Each row has a name. Each question is about the rows just above it.

[ 57  -4  21  -6 -39 -15  48  65   9 -29  33  17  52 -34  -4  69  64 -62
  33  76 -25 -11   7  -9   8 -16  21 -40 -27 -97 -39 -23   0 -16  42  13
 -42 -18 -27  14  21] -> j_898
[ -7 -37 -32  65 -36  43 -57  49  12 -11  38  14 -29 -80  12 -19  41 -78
 -20  -3  11 -32 -67 -29 -26 -20 -13 -18  22 -38  22  30  20 -44  37  36
 -63  -9 -33  24 -53] -> j_195
[ 36  56  36 -46  39 -23  52  -4  52  23  52  39  19  36  42 -59 -21  36
 -88 -21  20  32  72 -47   3   0  52 -38 -33  23 -25 -85  -2 -18  28   6
  34  34  52  30  22] -> j_146
[ 58  24   9 -66 -39 -22  59  77   2 -36  28  49   4 -67  48  36  51 -43
 -38  12  35 -12  54 -33 -11  14  17 -45   6 -70  11 -72   3 -45  28  24
 -28 -18  -9 -12   8] -> j_73
[ 24 -12  31 -50 -77   1  52  21 -17 -63 -17   4  11   1   9  88  33 -31
  79  69  24 -36 -14  21 -25  28  14  14  44 -67  60   6 -10 -13  24 -30
 -62 -48 -39 -11  -2] -> j_376
[ 24 -44  19 -75 -60  34  21  -8 -23 -57 -53  37  -5  58   0 102  -4  17
  88  49 -22 -15 -32  26 -34  41  14  22  41 -24  25   7  28   3 -13 -43
  -4   1  32 -48  14] -> j_660
[ 10 -16  57 -44  -6 -11  21 -63   6 -26 -52   6  16 -24   2  51 -52  46
  68  66 -31  53 -50  49  -4  27 -17  19  28  16   9  27   7  52 -22 -51
   9 -24  46 -42   7] -> j_900
[-14  55   0 -25  23 -64  51  10  -5  29 -18 -19 -35 -42  33 -60  -6  51
 -63 -58  55 -12  88 -12  38  -5  -5  -3   1  26 -34 -48 -39 -10 -19  29
  19 -37 -42  -9  70] -> j_137
[ 35 -36  30 -63 -47   9  46 -15 -11 -47 -47  22  25  67  -8  99  -4  19
  94  79 -39  11 -38  37 -12  24   9  10  22 -42  31  15  17  26  -7 -40
  -3 -17  26 -43 -10] -> j_880
[ -9  -2  43 -18 -40 -10  33 -46  -9 -44 -31 -31  36  70 -23  83 -14  14
 -12  70 -12   2 -27  55  -9  28  11  39  28 -19  57  45 -23  41  -9 -58
 -38 -35 -26  -7  -5] -> j_550
Count of [21] in j_898: => 3
How many times does j_550 hold [-23]? => 2
Count of [37] in j_146: => 0
How many times does j_73 hold [59]? => 1

[-23  -5  -4 -13   8  16  36  34 -15   4   1 -25   1 -52 -29   6  21] = j_268
[-38  -3  -3 -17  22  26 -46 -32  26   1   4  45   4  31  26  -2   6] = j_753
[ 32  -8   0  -4 -10 -26  16  -2   0   9  -4  38  -1 -49 -51   5   0] = j_175
[ -6  13   1  10   8  37  62 -32   0  -5  19   3   6  57 -34  17 -29] = j_358
[ -8  27  -8  16  -8  16 -26  -9   1  -4 -14  31  -4   0 -15  -7  -8] = j_288
[ 10  -6 -26 -23   7  10 -26   7   2  10 -19  10   7 -26 -19   7 -26] = j_536
[  2 -19  -7 -37   9  46   1   1 -35  -8  10 -78   8  -2  22  -7 -20] = j_585
[  1  20 -12 -12  22  -5  24 -36   6  -7  -6 -43   7   8  12   3  19] = j_773
[-15  -6  -2  42   0  10  10 -17 -11   2  -1  -7 -18   5  36 -16  28] = j_400
Count of [-35] in j_585: => 1
Times [-8] occurs in j_288: => 4
How many times does j_536 hold [7]? => 4
How many times does j_175 hold [5]? => 1
Times [-26] occurs in j_536: => 4
How many times does j_536 hold [-19]? => 2
Times [1] occurs in j_175: => 0

[-63 -69 -94 -16 -64 -63  10 -63  10  10  54 -97 -63 -62  14 -93 -69  49
  18 -76 -95  12  39  20] = j_797
[ 34  32  28 -77  31  -8 -73  20 -69  33  38  30  27  31 -65  28  31  37
  -1  31 -22 -66  30  -9] = j_431
[-24 -25 -21 -54  79  13 -53 -54 -51 -24  91 -17 -25 -21 -54 -20 -27  82
  19 -21 -54 -48  59   3] = j_256
[-18 -19 -15 -69 -15 -15  86  -6  74 -15 -15 -15 -20 -12  78 -19 -18 -69
   7 -69  29  81 -53  14] = j_871
[-30 -34 -28  52 -35  14  54 -33 -64 -36 -23 -37 -33 -38  54 -41 -37 -16
  18 -33   5  50  -8  13] = j_319
Count of [-55] in j_256: => 0
Times [-63] occurs in j_797: => 4
Count of [-15] in j_871: => 6
Times [52] occurs in j_319: => 1
Times [78] occurs in j_871: => 1
Count of [-96] in j_797: => 0

[ 20  -6 -64 -13  -5 -14 -60   5  35  86  44   0  21 -28  39   7 -21 -44
  -2  10  -4 -21  -4 -21] = j_960
[ 51   1 -43  -1 -30  -4  32   0   7 -23  31  32 -41 -32 -30  32   0   9
 -29  -4  -6   5  -5 -30] = j_974
[ 74   1 -16  16  25 -34   7   2  40 -46 -11  -8 -65 -40 -24  -1 -23 -23
 -12 -29   1 -22  10  -9] = j_473
Count of [31] in j_974: => 1
Count of [-1] in j_974: => 1
How many times does j_960 hold [-64]? => 1
Times [-30] occurs in j_974: => 3
Count of [-4] in j_974: => 2

[-13  -3 -23 -28 -29  -1 -73  -3  -2 -11  -7 -20  -4 -63 -26 -24  -1 -46
 -64  -3  -6 -46  -3 -61  -8 -14 -85  -4  -1 -64 -76  -2 -64 -22 -81  -5
  -1 -13 -64 -56  -6 -44 -20]  j_273
[-23 -38  13  -8   6 -28 -16 -15 -26  14   3  36  -2 -20   3  -2 -14 -15
  -2  -2   7 -28  -2 -46  14  36  11  -3  -4  -6 -89  -1 -75 -87 -86  10
  -1 -14 -75 -66  10 -22  29]  j_374
[-14  -5  -1 -32 -15  -5   3  -2  -4  13  11  30   7  -5 -16 -83   0 -54
 -62   5  10  -5   5 -25 -33 -15 -54  -3  -4  -6 -89  -5 -75 -87 -86  10
  -1   3 -49 -44 -19 -63 -71]  j_947
[-23 -38 -23  -8   6 -28 -16 -15 -26  14   3  36  -2 -23 -26 -26 -14 -15
  -2  -2   7 -15  -2   8 -26 -26  11 -21 -23 -14 -14 -20 -14  -4  -8   4
 -20 -23 -15 -15 -23 -26  35]  j_958
How many times does j_958 hold [-26]? => 6
How many times does j_273 hold [-64]? => 4
Times [-22] occurs in j_958: => 0
Times [-32] occurs in j_947: => 1
How many times does j_947 hold [-4]? => 2
Count of [-23] in j_958: => 6
Count of [-86] in j_374: => 1

[  5   5  29  -4 -40   4  77  17 -19 -52  11  14  32] = j_102
[ 46 -11  47  -3  45  64 -19   7 -25  36  23   9 -11] = j_717
[ -7  58   2 -14 -39 -30 -38 -11  50  24 -15 -36  11] = j_198
[ -5   1 -14 -14  59  20 -30 -22  41  87   5 -27 -35] = j_879
[ 39  25  42  25  25  30  26  15 -49  42  39  42  39] = j_658
[-12   7   9  20 -48 -28  24  15   0 -54 -13  33  24] = j_64
How many times does j_658 hold [42]? => 3
Count of [25] in j_658: => 3

[-25 -26  42 -26  42  42 -24] = j_772
[-40 -39  24 -42  26  24 -33] = j_792
[-35 -31  15 -35  42  17 -27] = j_253
[ 23  19  21  21 -80 -17  20] = j_444
[ 18  20 -50  20  18 -50  18] = j_314
[ 32  27 -13  31 -48 -16  25] = j_364
[-29  14  38 -30   2  38 -26] = j_681
[ 12  13 -28  13  13 -23   9] = j_785
[ 17  34 -18  39 -32 -22  31] = j_103
[ 29  27 -37  30  -2  41  24] = j_996
How many times does j_785 hold [13]? => 3
Count of [18] in j_314: => 3
How many times does j_772 hold [41]? => 0
How many times does j_444 hold [21]? => 2

[40 40 41 38]  j_499
[ 40 -24  41  36]  j_813
[-26 -75 -31 -79]  j_999
[-22 -71 -25 -25]  j_307
[37 37 37 37]  j_628
How many times does j_628 hold [37]? => 4
How many times does j_307 hold [-25]? => 2

[ 38  38   0   0   0  -8 -43 -25  79 -54   0 -16]  j_459
[ 3 38  0  0  0 -8 13 26 -8 51 12 -1]  j_206
[   3   38    0    0   37   -8  -50  -13   39 -106   15  -16]  j_539
Times [38] occurs in j_459: => 2
Times [13] occurs in j_206: => 1
Times [-13] occurs in j_539: => 1

